Below are the code and all the weights of a small trained network. Each question names an input and a target symbol and asks about switching units off, where a switched-off unit gives its printed mean instead of its output.

import numpy as np


def w(rows, s, z=0):
    codes = np.array(rows[::2]) - 128.0
    scale = np.full(codes.shape[1], s)
    scale[-1] = z or s
    return codes * scale


def f(y):
    return np.maximum(y, 0)


def softmax(a):
    e = np.exp(a - a.max(-1, keepdims=True))
    return e / e.sum(-1, keepdims=True)


def log_softmax(a):
    a = a - a.max(-1, keepdims=True)
    return a - np.log(np.exp(a).sum(-1, keepdims=True))


def net(x, mask):
    ids = ['βδεζηθμπστω'.index(c) for c in x.split()]
    T = len(ids)
    res = E[ids] + P[:T]
    u = 0
    for l in range(2):
        q, k, v = (res @ M[l].T for M in (Q, K, V))
        z = softmax(np.where(np.tri(T) > 0, q @ k.T / 3**0.5, -1e9)) @ v
        res = res + np.where(mask[u], z, O[l][:, -1]) @ O[l][:, :-1]
        u += 1
        y = f(res @ A[l][:, :-1].T + A[l][:, -1])
        res = res + np.where(mask[u : u + 4], y, B[l][:, -1]) @ B[l][:, :-1]
        u += 4
    return log_softmax(res[-1] @ U[:, :-1].T + U[:, -1])


Q, K, V, O, A, B = {}, {}, {}, {}, {}, {}
E = w([
[216,210,87,145,137],'β',
[48,160,43,175,179],'δ',
[66,207,109,8,141],'ε',
[53,192,145,164,160],'ζ',
[158,214,189,89,246],'η',
[191,127,133,144,172],'θ',
[91,123,16,137,225],'μ',
[200,105,33,124,225],'π',
[152,210,47,71,217],'σ',
[131,34,158,184,174],'τ',
[202,168,155,172,115],'ω',
],0.014)
P = w([
[154,177,121,185,169],'0',
[138,145,133,186,124],'1',
[118,144,170,173,151],'2',
[95,144,201,164,186],'3',
[96,155,205,169,202],'4',
[80,157,226,162,230],'5',
[73,161,254,184,247],'6',
],0.0047)
Q[0] = w([
[214,158,91,70,2],'0.h0',
[249,174,166,194,247],'0.h0',
[119,218,189,145,172],'0.h0',
],0.0081)
K[0] = w([
[255,130,117,174,149],'0.h0',
[105,9,188,71,91],'0.h0',
[124,108,214,63,143],'0.h0',
],0.0079)
V[0] = w([
[93,116,147,1,7],'0.h0',
[132,140,213,204,155],'0.h0',
[65,43,145,238,166],'0.h0',
],0.007)
O[0] = w([
[128,254,237,233,224,3],'0.h0',
[112,178,177,9,29,167],'0.h0',
[24,29,93,122,97,122],'0.h0',
],0.0063,0.0062)
A[0] = w([
[34,66,132,28,3,99],'0.n0',
[226,64,209,62,57,109],'0.n1',
[43,36,172,224,53,251],'0.n2',
[189,213,63,126,24,22],'0.n3',
],0.0055,0.0027)
B[0] = w([
[53,74,136,108,131,254],'0.n0',
[227,107,159,157,152,194],'0.n1',
[100,186,99,84,72,209],'0.n2',
[119,157,146,98,5,183],'0.n3',
],0.012,0.0042)
Q[1] = w([
[205,7,164,104,128],'1.h0',
[127,254,141,88,197],'1.h0',
[231,129,207,177,105],'1.h0',
],0.0091)
K[1] = w([
[186,98,191,200,150],'1.h0',
[149,218,120,2,170],'1.h0',
[150,235,156,173,163],'1.h0',
],0.008)
V[1] = w([
[87,235,32,215,159],'1.h0',
[198,69,110,254,160],'1.h0',
[39,172,138,122,172],'1.h0',
],0.0077)
O[1] = w([
[48,180,82,61,137,76],'1.h0',
[90,127,82,199,228,2],'1.h0',
[1,109,129,18,128,138],'1.h0',
],0.0093,0.0094)
A[1] = w([
[182,163,10,96,120,143],'1.n0',
[73,243,149,3,36,1],'1.n1',
[143,202,240,75,121,249],'1.n2',
[147,125,53,63,29,61],'1.n3',
],0.0054,0.0016)
B[1] = w([
[50,247,50,152,213,164],'1.n0',
[160,141,204,237,211,251],'1.n1',
[158,2,66,15,61,206],'1.n2',
[19,149,89,239,188,214],'1.n3',
],0.007,0.013)
U = w([
[152,141,200,123,138,186],'β',
[84,112,159,152,157,2],'δ',
[112,173,142,69,153,212],'ε',
[122,157,196,66,140,168],'ζ',
[105,63,135,84,96,220],'η',
[98,121,211,142,146,24],'θ',
[94,103,84,52,128,67],'μ',
[141,79,107,107,184,44],'π',
[123,191,107,87,50,167],'σ',
[155,126,115,2,93,69],'τ',
[152,73,191,156,211,7],'ω',
],0.0082,0.0032)

Each question gives the input, a string of symbols that net reads in full, and the target symbol t.
The units are the heads (3 rows each of Q, K, V and O) and the neurons (one row each of A and B). Each row of codes is followed by its name. A weight is (code - 128) times the scale printed after its matrix; where a second scale follows, it is the last column's (O, A, B and U).
mask holds one flag per unit, layer by layer, with each layer's heads first. A switched-off unit (its flag False) gives its mean, the last column of its rows in O or B, instead of its output. The means were averaged over made-up inputs and are rounded, as every weight is.
A unit's drop is (log p(t) with every unit on - log p(t) with that unit switched off) / (log p(t) with every unit on - log p(t) with every unit switched off).
The circuit of an input: a set's keep is (log p(t) with only the set's units on - log p(t) with every unit switched off) / (log p(t) with every unit on - log p(t) with every unit switched off). Starting from all 10 units, units are removed one at a time, each time the one whose removal leaves the highest keep (on an exact tie, the one counted first), for as long as the keep stays at least 0.8.
circuit, biggest first: the units of the circuit, biggest drop first
unit that matters most: the unit with the biggest drop
k most important neurons: the k neurons with the biggest drops, biggest first
top k neurons in layer l: the k neurons of layer l with the biggest drops, biggest first
input μ β τ ω, target η: 3 most important neurons : [0.n0; 0.n2; 1.n1]
input ε ε π μ, target ε: circuit, biggest first : [0.h0; 1.h0]
input τ τ ζ, target η: circuit, biggest first : [0.h0; 0.n0]
input τ β β θ σ ζ, target η: 3 most important neurons : [0.n0; 0.n2; 1.n2]
input π θ τ τ θ δ, target η: circuit, biggest first : [0.h0; 0.n0]
input θ η ζ β π β, target σ: unit that matters most : 1.n1
input η β η θ, target ω: top 2 neurons in layer 0 : [0.n1; 0.n2]
input τ δ θ τ σ, target η: circuit, biggest first : [0.h0; 1.h0; 0.n0]
input ε μ θ σ, target ε: circuit, biggest first : [0.h0; 1.h0; 1.n0]
input ε η β, target ε: circuit, biggest first : [1.h0; 0.h0; 1.n0]
input ω ω μ τ θ π, target η: circuit, biggest first : [0.h0; 0.n0; 1.h0; 1.n1]
input η ζ ω β τ θ, target η: 2 most important neurons : [0.n0; 1.n1]
input τ σ θ μ, target η: circuit, biggest first : [0.h0; 1.h0; 0.n0; 0.n2]
input β η τ η, target η: 2 most important neurons : [0.n2; 0.n0]
input ε ε β ε δ, target ε: circuit, biggest first : [0.h0; 1.h0]
input ε τ τ δ, target ε: circuit, biggest first : [0.h0; 1.h0; 0.n0]
input η τ ζ ω η τ σ, target η: 4 most important neurons : [0.n0; 0.n2; 1.n1; 1.n0]
input β τ π, target η: circuit, biggest first : [0.h0; 0.n0; 1.h0; 0.n2]
input η π μ θ η, target τ: 2 most important neurons : [1.n1; 1.n3]
input δ τ ζ δ β μ β, target η: most important neuron : [0.n0]
input ε β π, target ε: most important neuron : [1.n2]
